Below is a small trained network, with its code and all its weights. Each question gives an input and a target symbol and asks what happens when units are switched off, that is, made to give their printed mean instead of their output.

import numpy as np


def w(rows, s, z=0):
    codes = np.array(rows[::2]) - 128.0
    scale = np.full(codes.shape[1], s)
    scale[-1] = z or s
    return codes * scale


def norm(h):
    return h / np.sqrt((h * h).mean(-1, keepdims=True) + 1e-5)


def f(y):
    return np.maximum(y, 0)


def softmax(a):
    e = np.exp(a - a.max(-1, keepdims=True))
    return e / e.sum(-1, keepdims=True)


def log_softmax(a):
    a = a - a.max(-1, keepdims=True)
    return a - np.log(np.exp(a).sum(-1, keepdims=True))


def net(x, mask):
    ids = ['αβδηλμξπστφω'.index(c) for c in x.split()]
    T = len(ids)
    res = E[ids] + P[:T]
    u = 0
    for l in range(3):
        q, k, v = (norm(res) @ M[l].T for M in (Q, K, V))
        z = softmax(np.where(np.tri(T) > 0, q @ k.T / 2**0.5, -1e9)) @ v
        res = res + np.where(mask[u], z, O[l][:, -1]) @ O[l][:, :-1]
        u += 1
        y = f(norm(res) @ A[l][:, :-1].T + A[l][:, -1])
        res = res + np.where(mask[u : u + 4], y, B[l][:, -1]) @ B[l][:, :-1]
        u += 4
    return log_softmax(norm(res)[-1] @ U[:, :-1].T + U[:, -1])


Q, K, V, O, A, B = {}, {}, {}, {}, {}, {}
E = w([
[171,120,160,179,115],'α',
[151,124,203,173,154],'β',
[153,125,157,136,130],'δ',
[8,170,152,205,102],'η',
[120,113,151,115,105],'λ',
[138,156,196,92,84],'μ',
[152,110,145,158,175],'ξ',
[137,165,178,61,99],'π',
[124,98,151,147,161],'σ',
[156,131,194,116,159],'τ',
[123,117,178,121,179],'φ',
[170,127,165,166,94],'ω',
],0.012)
P = w([
[115,130,81,115,122],'0',
[163,55,195,85,60],'1',
[165,55,193,97,71],'2',
[156,51,192,97,60],'3',
[224,164,255,150,168],'4',
[199,139,218,158,147],'5',
[186,136,205,162,127],'6',
[185,134,205,161,115],'7',
[177,136,199,164,116],'8',
[193,134,202,169,122],'9',
[189,141,198,169,102],'10',
[205,141,202,155,111],'11',
],0.0095)
Q[0] = w([
[74,228,48,202,161],'L0H0',
[32,88,2,78,170],'L0H0',
],0.0097)
K[0] = w([
[186,39,254,109,113],'L0H0',
[248,9,127,190,112],'L0H0',
],0.0087)
V[0] = w([
[184,144,105,176,24],'L0H0',
[253,122,43,76,154],'L0H0',
],0.0073)
O[0] = w([
[80,172,178,159,75,119],'L0H0',
[254,235,112,113,103,2],'L0H0',
],0.0098,0.0059)
A[0] = w([
[66,254,71,189,135,254],'L0N0',
[177,5,88,138,154,58],'L0N1',
[203,115,31,58,150,40],'L0N2',
[185,51,83,37,50,50],'L0N3',
],0.0064,0.0047)
B[0] = w([
[156,55,106,169,96,229],'L0N0',
[80,138,220,130,138,251],'L0N1',
[43,140,88,139,108,165],'L0N2',
[79,82,169,142,253,175],'L0N3',
],0.011,0.002)
Q[1] = w([
[200,255,9,122,215],'L1H0',
[183,62,200,129,55],'L1H0',
],0.0089)
K[1] = w([
[141,23,242,80,74],'L1H0',
[124,254,92,151,187],'L1H0',
],0.0078)
V[1] = w([
[82,181,140,11,123],'L1H0',
[82,15,54,111,72],'L1H0',
],0.012)
O[1] = w([
[107,3,132,170,97,17],'L1H0',
[40,175,132,85,61,3],'L1H0',
],0.014,0.0032)
A[1] = w([
[49,147,140,96,43,179],'L1N0',
[167,145,21,254,130,186],'L1N1',
[44,100,55,172,74,2],'L1N2',
[129,248,115,51,73,139],'L1N3',
],0.0074,0.0045)
B[1] = w([
[173,147,156,119,174,254],'L1N0',
[65,130,173,78,129,211],'L1N1',
[225,112,201,113,244,143],'L1N2',
[120,99,133,206,151,179],'L1N3',
],0.011,0.0043)
Q[2] = w([
[221,204,1,55,231],'L2H0',
[7,108,227,197,150],'L2H0',
],0.0097)
K[2] = w([
[209,25,234,94,166],'L2H0',
[112,110,11,190,14],'L2H0',
],0.011)
V[2] = w([
[228,54,254,160,110],'L2H0',
[219,134,46,25,218],'L2H0',
],0.0095)
O[2] = w([
[144,163,169,246,122,255],'L2H0',
[173,50,111,111,214,104],'L2H0',
],0.013,0.0072)
A[2] = w([
[58,168,80,44,61,2],'L2N0',
[105,172,147,112,130,45],'L2N1',
[45,143,165,142,135,238],'L2N2',
[91,246,167,136,103,166],'L2N3',
],0.014,0.0028)
B[2] = w([
[152,81,9,163,100,176],'L2N0',
[72,80,84,146,135,161],'L2N1',
[186,175,149,107,92,254],'L2N2',
[122,100,84,134,226,231],'L2N3',
],0.014,0.0094)
U = w([
[138,123,79,91,71,254],'α',
[177,99,78,93,154,123],'β',
[221,179,98,127,70,236],'δ',
[86,202,168,155,104,29],'η',
[129,188,118,122,169,42],'λ',
[115,95,139,175,34,100],'μ',
[116,75,151,63,169,127],'ξ',
[48,123,130,147,145,72],'π',
[116,142,128,99,206,41],'σ',
[93,8,116,181,183,67],'τ',
[157,177,181,63,88,182],'φ',
[134,209,110,149,123,38],'ω',
],0.013,0.0068)

Each question gives the input, a string of symbols that net reads in full, and the target symbol t.
The units are the heads (2 rows each of Q, K, V and O) and the neurons (one row each of A and B). Each row of codes is followed by its name. A weight is (code - 128) times the scale printed after its matrix; where a second scale follows, it is the last column's (O, A, B and U).
mask holds one flag per unit, layer by layer, with each layer's heads first. A switched-off unit (its flag False) gives its mean, the last column of its rows in O or B, instead of its output. The means were averaged over made-up inputs and are rounded, as every weight is.
A unit's drop is (log p(t) with every unit on - log p(t) with that unit switched off) / (log p(t) with every unit on - log p(t) with every unit switched off).
The circuit of an input: a set's keep is (log p(t) with only the set's units on - log p(t) with every unit switched off) / (log p(t) with every unit on - log p(t) with every unit switched off). Starting from the 12 units with the biggest drops (on a tie, the unit counted first), units are removed one at a time, each time the one whose removal leaves the highest keep (on an exact tie, the one counted first), for as long as the keep stays at least 0.8.
units of the circuit, in order: the units of the circuit, biggest drop first
most important unit: the unit with the biggest drop
top k neurons: the k neurons with the biggest drops, biggest first
top k neurons in layer l: the k neurons of layer l with the biggest drops, biggest first
input δ δ η φ φ η σ η τ π, target τ: units of the circuit, in order -> L0H0
input η τ μ δ δ τ τ δ ξ φ β φ, target α: units of the circuit, in order -> L2H0, L2N0
input β σ ω φ, target σ: top 4 neurons -> L2N3, L1N0, L0N1, L2N2
input φ σ σ δ β δ η, target φ: units of the circuit, in order -> L1H0, L2H0, L2N2
input τ α η δ δ ω τ α μ, target μ: units of the circuit, in order -> L0H0, L1H0, L2H0, L0N2
input β μ σ, target σ: units of the circuit, in order -> L2N3, L1H0
input τ τ ω η σ, target μ: top 2 neurons -> L0N2, L2N3
input β ξ δ, target σ: units of the circuit, in order -> L2N3, L1H0
input ξ η τ φ μ φ ξ δ δ δ δ, target ξ: top 2 neurons in layer 0 -> L0N2, L0N0
input η δ τ φ δ, target α: units of the circuit, in order -> L2H0, L1H0, L2N0
input α τ δ δ η σ ω ξ, target σ: units of the circuit, in order -> L1H0, L0N0, L0H0, L2H0
input τ δ δ μ α τ ω δ η ξ τ, target μ: units of the circuit, in order -> L0H0, L1H0, L0N2, L2H0
input η σ μ τ β τ σ, target α: top 2 neurons in layer 2 -> L2N0, L2N2
input σ β η α η δ δ η δ, target η: top 3 neurons -> L0N1, L1N2, L2N2
input τ δ η η α τ δ η ξ α, target μ: most important unit -> L0H0
input τ η δ, target μ: top 2 neurons -> L2N3, L0N2
input σ λ τ δ, target φ: top 4 neurons -> L0N1, L0N2, L0N3, L2N2
input ξ δ δ η η η, target ξ: top 2 neurons -> L0N2, L0N0
input τ σ β η τ δ σ ξ τ δ μ ξ, target μ: top 2 neurons -> L0N2, L2N3
input σ δ η τ τ λ δ, target η: units of the circuit, in order -> L1H0
input φ μ τ τ π η δ, target φ: top 2 neurons -> L0N2, L1N2
input φ τ τ, target ξ: top 2 neurons -> L0N2, L0N3
input β η η δ τ, target π: top 2 neurons -> L2N3, L2N1
input μ ξ τ ξ, target η: top 2 neurons in layer 0 -> L0N0, L0N1
input φ δ τ δ, target ξ: top 2 neurons in layer 0 -> L0N3, L0N2
input β φ τ, target σ: top 3 neurons -> L2N3, L1N0, L0N1
input δ δ φ, target δ: units of the circuit, in order -> L0H0
input ξ α τ η μ τ σ λ, target ξ: top 2 neurons -> L0N2, L0N0
